Below are the code and all the weights of a small trained network. Each question names an input and a class and asks about switching units off, where a switched-off unit gives its printed mean instead of its output.

import numpy as np


def w(rows, s, z=0):
    codes = np.array(rows[::2]) - 128.0
    scale = np.full(codes.shape[1], s)
    scale[-1] = z or s
    return codes * scale


def norm(h):
    return h / np.sqrt((h * h).mean(-1, keepdims=True) + 1e-5)


def f(y):
    return y / 2 * (1 + np.tanh(0.7978845608 * (y + 0.044715 * y**3)))


def log_softmax(a):
    a = a - a.max(-1, keepdims=True)
    return a - np.log(np.exp(a).sum(-1, keepdims=True))


def net(x, mask):
    res = np.array(x, float).reshape(1, 3) / 4 @ E
    u = 0
    for l in range(2):
        y = f(norm(res) @ A[l][:, :-1].T + A[l][:, -1])
        res = res + np.where(mask[u : u + 9], y, B[l][:, -1]) @ B[l][:, :-1]
        u += 9
    return log_softmax(norm(res)[-1] @ U[:, :-1].T + U[:, -1])


A, B = {}, {}
E = w([
[126,131,4,157,167,151],'x0',
[180,58,107,147,66,87],'x1',
[187,112,132,108,78,208],'x2',
],0.012)
A[0] = w([
[115,145,134,121,129,171,80],'0.n0',
[138,161,150,108,138,243,33],'0.n1',
[167,116,125,127,87,201,3],'0.n2',
[92,188,149,120,182,154,173],'0.n3',
[131,138,137,143,123,97,46],'0.n4',
[153,111,117,112,153,73,54],'0.n5',
[142,138,35,128,147,188,85],'0.n6',
[110,161,65,134,166,180,77],'0.n7',
[129,127,5,135,147,133,103],'0.n8',
],0.029,0.0051)
B[0] = w([
[125,137,139,142,149,173,154],'0.n0',
[145,252,172,183,138,129,210],'0.n1',
[121,47,85,63,140,143,199],'0.n2',
[157,57,77,61,141,117,234],'0.n3',
[130,112,108,115,96,145,141],'0.n4',
[110,167,141,114,77,115,156],'0.n5',
[87,135,180,129,4,97,236],'0.n6',
[73,108,160,153,45,139,221],'0.n7',
[81,153,47,175,213,117,255],'0.n8',
],0.034,0.017)
A[1] = w([
[143,124,127,97,133,117,1],'1.n0',
[186,102,81,86,132,78,21],'1.n1',
[250,74,147,38,177,159,186],'1.n2',
[148,111,164,90,172,134,118],'1.n3',
[149,207,163,247,233,129,221],'1.n4',
[133,83,98,84,59,68,122],'1.n5',
[38,55,130,177,66,97,187],'1.n6',
[205,229,181,148,164,114,212],'1.n7',
[119,161,141,211,161,143,8],'1.n8',
],0.024,0.0019)
B[1] = w([
[136,142,124,121,98,111,139],'1.n0',
[171,148,168,161,151,153,172],'1.n1',
[111,197,210,122,43,129,210],'1.n2',
[173,104,140,179,83,136,151],'1.n3',
[95,200,60,141,140,137,165],'1.n4',
[55,85,79,169,144,111,229],'1.n5',
[254,98,158,54,195,155,254],'1.n6',
[110,112,75,165,194,105,167],'1.n7',
[158,170,149,135,144,131,148],'1.n8',
],0.037,0.024)
U = w([
[105,135,208,114,24,133,206],'0',
[124,6,72,48,161,124,182],'1',
[92,229,50,153,187,115,4],'2',
],0.016,0.0026)

Each question gives the input, the list of numbers given to net, and the class t.
The units are the neurons (one row each of A and B). Each row of codes is followed by its name. A weight is (code - 128) times the scale printed after its matrix; where a second scale follows, it is the last column's (A, B and U).
mask holds one flag per neuron, layer by layer. A switched-off neuron (its flag False) gives its mean, the last column of its row in B, instead of its output. The means were averaged over made-up inputs and are rounded, as every weight is.
A unit's drop is (log p(t) with every unit on - log p(t) with that unit switched off) / (log p(t) with every unit on - log p(t) with every unit switched off).
The circuit of an input: a set's keep is (log p(t) with only the set's units on - log p(t) with every unit switched off) / (log p(t) with every unit on - log p(t) with every unit switched off). Starting from the 12 units with the biggest drops (on a tie, the unit counted first), units are removed one at a time, each time the one whose removal leaves the highest keep (on an exact tie, the one counted first), for as long as the keep stays at least 0.8.
units of the circuit, in order: the units of the circuit, biggest drop first
k most important neurons: the k neurons with the biggest drops, biggest first
k most important neurons of layer l: the k neurons of layer l with the biggest drops, biggest first
drop when u is switched off: that unit's drop, to one decimal
input [-5,-4,-4], class 0: most important neuron => [1.n2]
input [2,-4,2], class 0: 3 most important neurons => [0.n7, 0.n6, 0.n1]
input [6,-8,3], class 0: 2 most important neurons of layer 0 => [0.n6, 0.n7]
input [-1,-5,-3], class 0: 2 most important neurons => [0.n3, 1.n2]
input [8,-8,2], class 0: 2 most important neurons => [0.n6, 0.n7]
input [0,5,1], class 0: 3 most important neurons => [0.n8, 0.n6, 0.n7]
input [-3,-7,-3], class 0: 2 most important neurons => [0.n3, 1.n2]
input [5,-4,3], class 0: 3 most important neurons of layer 0 => [0.n6, 0.n7, 0.n1]
input [-7,4,-5], class 1: 3 most important neurons => [0.n1, 0.n3, 0.n8]
input [-1,-8,-6], class 0: units of the circuit, in order => [0.n8, 0.n3, 1.n2, 0.n6]
input [7,-1,6], class 0: 4 most important neurons of layer 0 => [0.n6, 0.n7, 0.n1, 0.n3]
input [-4,3,-3], class 1: 2 most important neurons of layer 0 => [0.n1, 0.n3]
input [-2,1,-4], class 1: 3 most important neurons => [0.n1, 0.n8, 0.n3]
input [2,-6,-1], class 1: units of the circuit, in order => [0.n3]
input [-2,-1,7], class 2: 2 most important neurons of layer 0 => [0.n1, 0.n3]
input [-4,5,-8], class 1: 2 most important neurons => [0.n1, 0.n8]
input [-3,5,0], class 1: 3 most important neurons => [0.n3, 0.n1, 0.n8]
input [-2,1,0], class 1: 3 most important neurons of layer 0 => [0.n3, 0.n2, 0.n8]
input [6,-3,0], class 1: 2 most important neurons => [1.n2, 0.n3]
input [-1,3,-4], class 1: 3 most important neurons => [0.n1, 0.n8, 1.n2]
input [5,-2,2], class 0: units of the circuit, in order => [0.n6]
input [7,0,-8], class 1: 3 most important neurons of layer 0 => [0.n1, 0.n7, 0.n6]
input [-1,-1,7], class 2: 2 most important neurons => [0.n1, 0.n3]
input [-7,-6,8], class 2: drop when 0.n1 is switched off => 1.7
input [-4,-2,8], class 2: drop when 0.n1 is switched off => 1.8
input [-6,-6,3], class 2: drop when 0.n1 is switched off => 2.7
input [-8,-2,8], class 2: units of the circuit, in order => [0.n1]
input [3,-4,1], class 0: drop when 0.n6 is switched off => 0.8
